Here is a tiny trained network, its code and every weight. The questions are about switching its units off for an input and a target symbol, where a switched-off unit gives its printed mean instead of its output.

import numpy as np


def w(rows, s, z=0):
    codes = np.array(rows[::2]) - 128.0
    scale = np.full(codes.shape[1], s)
    scale[-1] = z or s
    return codes * scale


def norm(h):
    return h / np.sqrt((h * h).mean(-1, keepdims=True) + 1e-5)


def f(y):
    return np.maximum(y, 0)


def softmax(a):
    e = np.exp(a - a.max(-1, keepdims=True))
    return e / e.sum(-1, keepdims=True)


def log_softmax(a):
    a = a - a.max(-1, keepdims=True)
    return a - np.log(np.exp(a).sum(-1, keepdims=True))


def net(x, mask):
    ids = ['ΓΛαδεζηθμξω'.index(c) for c in x.split()]
    T = len(ids)
    res = E[ids] + P[:T]
    q, k, v = (norm(res) @ M[0].T for M in (Q, K, V))
    z = softmax(np.where(np.tri(T) > 0, q @ k.T / 2**0.5, -1e9)) @ v
    res = res + np.where(mask[0], z, O[0][:, -1]) @ O[0][:, :-1]
    y = f(norm(res) @ A[0][:, :-1].T + A[0][:, -1])
    res = res + np.where(mask[1:17], y, B[0][:, -1]) @ B[0][:, :-1]
    return log_softmax(norm(res)[-1] @ U[:, :-1].T + U[:, -1])


Q, K, V, O, A, B = {}, {}, {}, {}, {}, {}
E = w([
[157,84,122,114,105,155,109,3,105,115,128,158],'Γ',
[109,112,135,147,194,131,89,150,136,146,109,177],'Λ',
[122,123,173,121,186,81,94,123,99,110,144,210],'α',
[165,60,96,143,130,113,145,126,174,84,171,125],'δ',
[109,134,137,127,126,132,161,63,139,171,140,181],'ε',
[111,96,118,140,90,98,99,90,165,94,136,132],'ζ',
[133,140,19,60,72,171,167,128,163,102,121,132],'η',
[52,119,135,182,124,111,62,174,141,163,186,116],'θ',
[87,198,116,146,230,92,181,103,168,87,166,21],'μ',
[136,174,134,82,83,159,62,144,97,98,165,118],'ξ',
[140,146,149,171,125,178,106,144,86,128,189,116],'ω',
],0.021)
P = w([
[244,104,41,174,167,56,99,78,122,168,160,175],'0',
[137,150,86,163,154,180,84,115,172,136,138,177],'1',
[93,158,85,133,130,152,123,155,178,130,147,168],'2',
[50,134,100,98,152,143,169,153,147,131,105,164],'3',
[40,100,106,82,169,169,156,153,151,107,82,142],'4',
[32,84,124,79,201,188,151,154,157,97,57,123],'5',
],0.011)
Q[0] = w([
[253,144,193,157,109,70,181,145,107,195,89,64],'h1',
[97,78,175,98,174,135,175,115,121,99,55,91],'h1',
],0.011)
K[0] = w([
[181,43,107,121,111,121,92,111,151,169,98,252],'h1',
[46,123,159,78,149,104,202,150,175,72,98,185],'h1',
],0.011)
V[0] = w([
[239,244,55,2,108,173,187,150,116,32,24,159],'h1',
[131,126,66,136,116,56,142,63,242,39,26,216],'h1',
],0.0055)
O[0] = w([
[129,145,1,170,212,119,28,81,70,109,210,145,4],'h1',
[52,200,105,194,109,156,131,162,99,29,57,56,141],'h1',
],0.0096,0.0044)
A[0] = w([
[61,69,235,131,106,140,190,145,183,79,166,126,98],'n1',
[167,27,206,154,153,83,175,88,175,140,55,148,63],'n2',
[43,166,85,181,122,125,93,197,98,117,75,100,172],'n3',
[105,128,154,130,36,86,78,76,110,120,16,61,59],'n4',
[114,143,205,161,103,184,211,63,141,95,118,200,84],'n5',
[102,123,183,77,105,182,60,150,65,127,223,181,181],'n6',
[199,39,207,61,59,227,145,169,197,218,162,163,220],'n7',
[146,31,86,31,162,87,71,111,172,249,254,211,97],'n8',
[63,81,12,108,254,121,68,103,127,109,239,158,213],'n9',
[234,45,189,82,104,27,151,131,184,129,184,179,93],'n10',
[115,130,211,65,97,105,166,212,129,127,45,60,132],'n11',
[217,146,118,176,126,109,165,85,29,113,83,98,4],'n12',
[86,69,108,81,39,199,115,186,140,140,89,229,206],'n13',
[112,203,136,51,171,65,190,86,165,133,178,169,123],'n14',
[143,181,130,174,186,68,165,235,225,128,146,96,190],'n15',
[133,184,177,36,174,74,35,177,78,98,141,153,193],'n16',
],0.0077,0.0035)
B[0] = w([
[188,139,127,143,76,131,151,160,149,130,107,70,210],'n1',
[100,149,64,111,100,80,138,147,73,164,212,118,186],'n2',
[171,122,91,125,149,121,100,149,36,78,154,115,190],'n3',
[177,155,200,98,128,121,162,207,138,88,167,116,162],'n4',
[109,35,105,166,147,161,114,174,173,147,69,105,175],'n5',
[189,78,157,79,157,101,165,79,125,199,102,99,168],'n6',
[122,127,59,158,165,167,171,133,67,157,229,126,245],'n7',
[235,149,118,136,137,72,83,134,120,83,15,141,209],'n8',
[117,194,107,79,82,99,205,120,157,160,126,162,239],'n9',
[157,135,182,156,198,212,198,172,103,124,140,144,195],'n10',
[185,168,121,133,40,185,90,135,211,138,167,162,196],'n11',
[76,128,184,111,167,178,1,130,159,170,172,112,135],'n12',
[104,136,183,146,178,74,98,115,117,114,158,93,218],'n13',
[129,140,135,145,161,75,110,123,117,153,102,33,162],'n14',
[78,52,207,58,112,150,130,76,107,165,73,153,182],'n15',
[117,138,63,115,88,163,97,101,220,98,135,139,152],'n16',
],0.009,0.013)
U = w([
[134,9,120,122,133,149,138,62,141,93,132,160,149],'Γ',
[103,140,194,99,201,144,108,142,171,115,163,233,136],'Λ',
[218,156,118,90,93,96,124,84,209,194,69,157,156],'α',
[109,148,167,135,36,185,219,118,178,207,185,200,183],'δ',
[123,89,84,204,141,123,96,129,157,190,69,83,67],'ε',
[178,170,194,178,106,132,120,157,125,67,86,104,206],'ζ',
[86,200,51,160,129,133,137,115,66,117,216,127,171],'η',
[108,98,147,92,72,106,85,125,32,187,123,130,143],'θ',
[101,187,205,91,179,77,179,62,136,142,163,58,32],'μ',
[153,148,175,100,122,165,51,24,133,141,221,94,104],'ξ',
[230,141,147,136,254,135,152,143,64,145,162,95,2],'ω',
],0.0065,0.0016)

Each question gives the input, a string of symbols that net reads in full, and the target symbol t.
The units are the heads (2 rows each of Q, K, V and O) and the neurons (one row each of A and B). Each row of codes is followed by its name. A weight is (code - 128) times the scale printed after its matrix; where a second scale follows, it is the last column's (O, A, B and U).
mask holds one flag per unit, heads first, then neurons. A switched-off unit (its flag False) gives its mean, the last column of its rows in O or B, instead of its output. The means were averaged over made-up inputs and are rounded, as every weight is.
A unit's drop is (log p(t) with every unit on - log p(t) with that unit switched off) / (log p(t) with every unit on - log p(t) with every unit switched off).
The circuit of an input: a set's keep is (log p(t) with only the set's units on - log p(t) with every unit switched off) / (log p(t) with every unit on - log p(t) with every unit switched off). Starting from the 12 units with the biggest drops (on a tie, the unit counted first), units are removed one at a time, each time the one whose removal leaves the highest keep (on an exact tie, the one counted first), for as long as the keep stays at least 0.8.
units of the circuit, in order: the units of the circuit, biggest drop first
k most important neurons: the k neurons with the biggest drops, biggest first
drop of u: that unit's drop, to one decimal
input ε θ Λ, target δ: units of the circuit, in order	h1; n7
input η η Γ ζ ζ Γ, target ζ: units of the circuit, in order	h1
input θ δ ξ ε, target α: units of the circuit, in order	h1; n8; n9
input δ μ η ζ, target ζ: units of the circuit, in order	n7; n9
input ξ ζ Λ ω ε ξ, target ω: units of the circuit, in order	h1; n7; n8
input Γ θ η θ α, target δ: units of the circuit, in order	h1; n11
input ζ ξ δ ε, target α: units of the circuit, in order	h1; n8; n7
input μ ζ δ η θ, target θ: units of the circuit, in order	n3; n15; n10
input ε ω ξ, target ω: units of the circuit, in order	h1; n7; n8; n10
input ζ ξ Γ Γ, target α: 2 most important neurons	n8; n9
input ε ζ η μ α, target α: 2 most important neurons	n16; n7
input ω μ ζ η ζ δ, target δ: 2 most important neurons	n8; n3
input θ Γ Γ ξ ζ δ, target α: 2 most important neurons	n9; n8
input η ζ Γ δ η θ, target δ: units of the circuit, in order	h1; n11
input η θ α, target δ: units of the circuit, in order	h1; n7
input ε ζ μ ε η θ, target θ: 2 most important neurons	n3; n7
input ζ μ η θ ζ α, target α: 2 most important neurons	n7; n16
input η ζ ζ ε, target ζ: most important neuron	n7
input μ η ξ ε, target ε: drop of n4	0.0
input Λ θ ζ ξ ζ η, target α: drop of n7	0.3
input ζ ζ Λ ξ, target α: drop of h1	0.9
input η ζ Γ ζ ξ ζ, target α: drop of n8	0.3
input δ ζ η ζ ζ, target η: most important neuron	n8
